Below is a small trained network, with its code and all its weights. Each question gives an input and a class and asks what happens when units are switched off, that is, made to give their printed mean instead of their output.

import numpy as np


def w(rows, s, z=0):
    codes = np.array(rows[::2]) - 128.0
    scale = np.full(codes.shape[1], s)
    scale[-1] = z or s
    return codes * scale


def norm(h):
    return h / np.sqrt((h * h).mean(-1, keepdims=True) + 1e-5)


def f(y):
    return np.maximum(y, 0)


def log_softmax(a):
    a = a - a.max(-1, keepdims=True)
    return a - np.log(np.exp(a).sum(-1, keepdims=True))


def net(x, mask):
    res = np.array(x, float).reshape(1, 4) / 4 @ E
    u = 0
    for l in range(4):
        y = f(norm(res) @ A[l][:, :-1].T + A[l][:, -1])
        res = res + np.where(mask[u : u + 8], y, B[l][:, -1]) @ B[l][:, :-1]
        u += 8
    return log_softmax(norm(res)[-1] @ U[:, :-1].T + U[:, -1])


A, B = {}, {}
E = w([
[226,62,240,162,90,72,135],'x0',
[135,122,160,1,136,171,9],'x1',
[95,67,142,176,199,69,41],'x2',
[143,107,102,130,121,134,133],'x3',
],0.0082)
A[0] = w([
[132,130,173,231,127,125,211,156],'0.n0',
[141,103,150,79,106,156,72,84],'0.n1',
[189,125,159,138,116,132,95,5],'0.n2',
[194,85,213,132,27,107,139,79],'0.n3',
[77,153,68,233,141,122,144,132],'0.n4',
[87,123,127,211,148,152,172,181],'0.n5',
[119,99,102,189,208,76,44,155],'0.n6',
[1,99,47,141,160,88,69,100],'0.n7',
],0.0085,0.0029)
B[0] = w([
[186,106,2,228,87,132,66,237],'0.n0',
[99,172,168,42,140,81,122,192],'0.n1',
[138,111,190,94,124,151,147,158],'0.n2',
[223,132,127,78,188,100,134,227],'0.n3',
[42,183,229,122,151,122,199,244],'0.n4',
[98,177,173,68,173,36,176,221],'0.n5',
[77,19,213,170,175,139,88,253],'0.n6',
[240,196,38,164,181,181,145,254],'0.n7',
],0.01,0.0066)
A[1] = w([
[138,145,127,111,60,156,177,7],'1.n0',
[191,59,168,202,113,163,130,33],'1.n1',
[75,31,162,99,94,54,145,75],'1.n2',
[54,110,102,131,172,151,119,126],'1.n3',
[141,105,127,43,139,226,25,157],'1.n4',
[105,114,11,132,157,84,76,143],'1.n5',
[117,198,89,69,81,107,151,54],'1.n6',
[73,214,59,93,131,162,144,105],'1.n7',
],0.012,0.0021)
B[1] = w([
[125,176,144,158,246,99,43,157],'1.n0',
[7,185,91,106,92,114,80,186],'1.n1',
[143,46,120,117,91,133,59,162],'1.n2',
[237,150,59,139,169,130,113,186],'1.n3',
[176,166,197,192,136,237,168,255],'1.n4',
[105,194,207,152,121,140,135,174],'1.n5',
[119,72,66,84,49,171,166,204],'1.n6',
[84,44,166,126,91,110,72,249],'1.n7',
],0.013,0.0083)
A[2] = w([
[110,158,54,168,193,51,153,2],'2.n0',
[146,68,202,167,160,82,107,121],'2.n1',
[47,94,24,146,158,104,88,43],'2.n2',
[137,193,27,118,101,68,136,40],'2.n3',
[34,68,140,130,170,130,99,196],'2.n4',
[3,52,76,132,66,38,116,67],'2.n5',
[131,208,165,62,82,142,203,147],'2.n6',
[42,150,102,113,50,174,171,75],'2.n7',
],0.012,0.0023)
B[2] = w([
[161,68,132,10,119,175,137,234],'2.n0',
[53,137,70,126,89,170,98,219],'2.n1',
[38,190,121,134,152,69,108,218],'2.n2',
[157,103,102,221,141,140,163,183],'2.n3',
[217,100,145,146,87,122,235,231],'2.n4',
[82,249,88,167,165,108,18,254],'2.n5',
[142,138,36,112,123,64,82,190],'2.n6',
[81,85,144,166,115,116,54,213],'2.n7',
],0.015,0.0077)
A[3] = w([
[153,89,101,173,94,145,226,171],'3.n0',
[56,1,203,125,38,178,135,41],'3.n1',
[118,71,224,84,164,82,87,87],'3.n2',
[97,133,154,35,155,189,138,146],'3.n3',
[91,93,135,52,221,115,226,38],'3.n4',
[202,131,131,194,150,112,176,6],'3.n5',
[166,169,165,21,93,88,171,67],'3.n6',
[73,158,183,130,170,175,220,80],'3.n7',
],0.014,0.0021)
B[3] = w([
[183,111,139,153,98,36,98,184],'3.n0',
[96,54,101,58,6,246,110,254],'3.n1',
[102,136,103,166,47,194,169,168],'3.n2',
[95,85,106,182,116,28,159,242],'3.n3',
[10,56,171,79,99,108,244,228],'3.n4',
[161,122,194,161,55,112,180,183],'3.n5',
[156,159,85,23,224,140,112,179],'3.n6',
[120,166,191,95,218,123,148,200],'3.n7',
],0.018,0.0073)
U = w([
[51,183,76,197,126,53,68,252],'0',
[125,73,118,102,33,220,91,144],'1',
[51,97,166,101,209,54,246,72],'2',
[159,170,221,187,225,194,146,71],'3',
[227,112,121,199,62,19,162,74],'4',
[216,139,85,9,183,106,140,112],'5',
],0.014,0.003)

Each question gives the input, the list of numbers given to net, and the class t.
The units are the neurons (one row each of A and B). Each row of codes is followed by its name. A weight is (code - 128) times the scale printed after its matrix; where a second scale follows, it is the last column's (A, B and U).
mask holds one flag per neuron, layer by layer. A switched-off neuron (its flag False) gives its mean, the last column of its row in B, instead of its output. The means were averaged over made-up inputs and are rounded, as every weight is.
A unit's drop is (log p(t) with every unit on - log p(t) with that unit switched off) / (log p(t) with every unit on - log p(t) with every unit switched off).
unit that matters most: the unit with the biggest drop
k most important neurons: the k neurons with the biggest drops, biggest first
k most important neurons of layer l: the k neurons of layer l with the biggest drops, biggest first
drop when u is switched off: that unit's drop, to one decimal
input [8,-2,-2,-5], class 4: 4 most important neurons => [0.n3 0.n6 2.n3 1.n7]
input [2,6,-1,-3], class 5: 3 most important neurons => [0.n6 0.n1 1.n7]
input [4,-2,-5,-3], class 4: 3 most important neurons => [0.n3 2.n3 0.n6]
input [7,-3,-5,-6], class 4: most important neuron => [0.n3]
input [-1,0,-8,3], class 0: 2 most important neurons of layer 0 => [0.n6 0.n7]
input [-5,-7,1,-7], class 2: 2 most important neurons => [2.n0 1.n1]
input [0,-6,2,-4], class 2: 4 most important neurons => [1.n7 0.n5 0.n4 2.n0]
input [6,3,-1,-2], class 5: 2 most important neurons => [0.n3 0.n6]
input [-8,-3,1,-5], class 2: 3 most important neurons => [0.n7 1.n1 1.n3]
input [-5,-2,-7,-2], class 0: 2 most important neurons => [2.n5 1.n4]
input [3,-2,-7,7], class 4: 2 most important neurons of layer 0 => [0.n6 0.n3]
input [-3,0,8,-5], class 2: 3 most important neurons => [0.n7 1.n4 2.n5]
input [0,4,6,-1], class 3: 2 most important neurons => [0.n7 1.n7]
input [4,-3,-8,6], class 4: unit that matters most => 2.n3
input [4,-8,1,2], class 0: 2 most important neurons => [0.n7 1.n4]
input [4,-8,-1,-4], class 4: 3 most important neurons of layer 0 => [0.n6 0.n0 0.n5]
input [1,6,-4,-3], class 5: 2 most important neurons of layer 0 => [0.n1 0.n0]
input [8,0,5,4], class 0: 2 most important neurons of layer 1 => [1.n1 1.n4]
input [-2,-6,-4,-6], class 0: drop when 2.n5 is switched off => 0.2
input [7,-1,-1,-4], class 4: drop when 0.n6 is switched off => 3.3
input [6,-1,3,5], class 0: drop when 1.n1 is switched off => 2.4
input [-2,-1,-5,1], class 0: unit that matters most => 2.n5
input [8,0,-7,7], class 4: 2 most important neurons of layer 0 => [0.n3 0.n0]
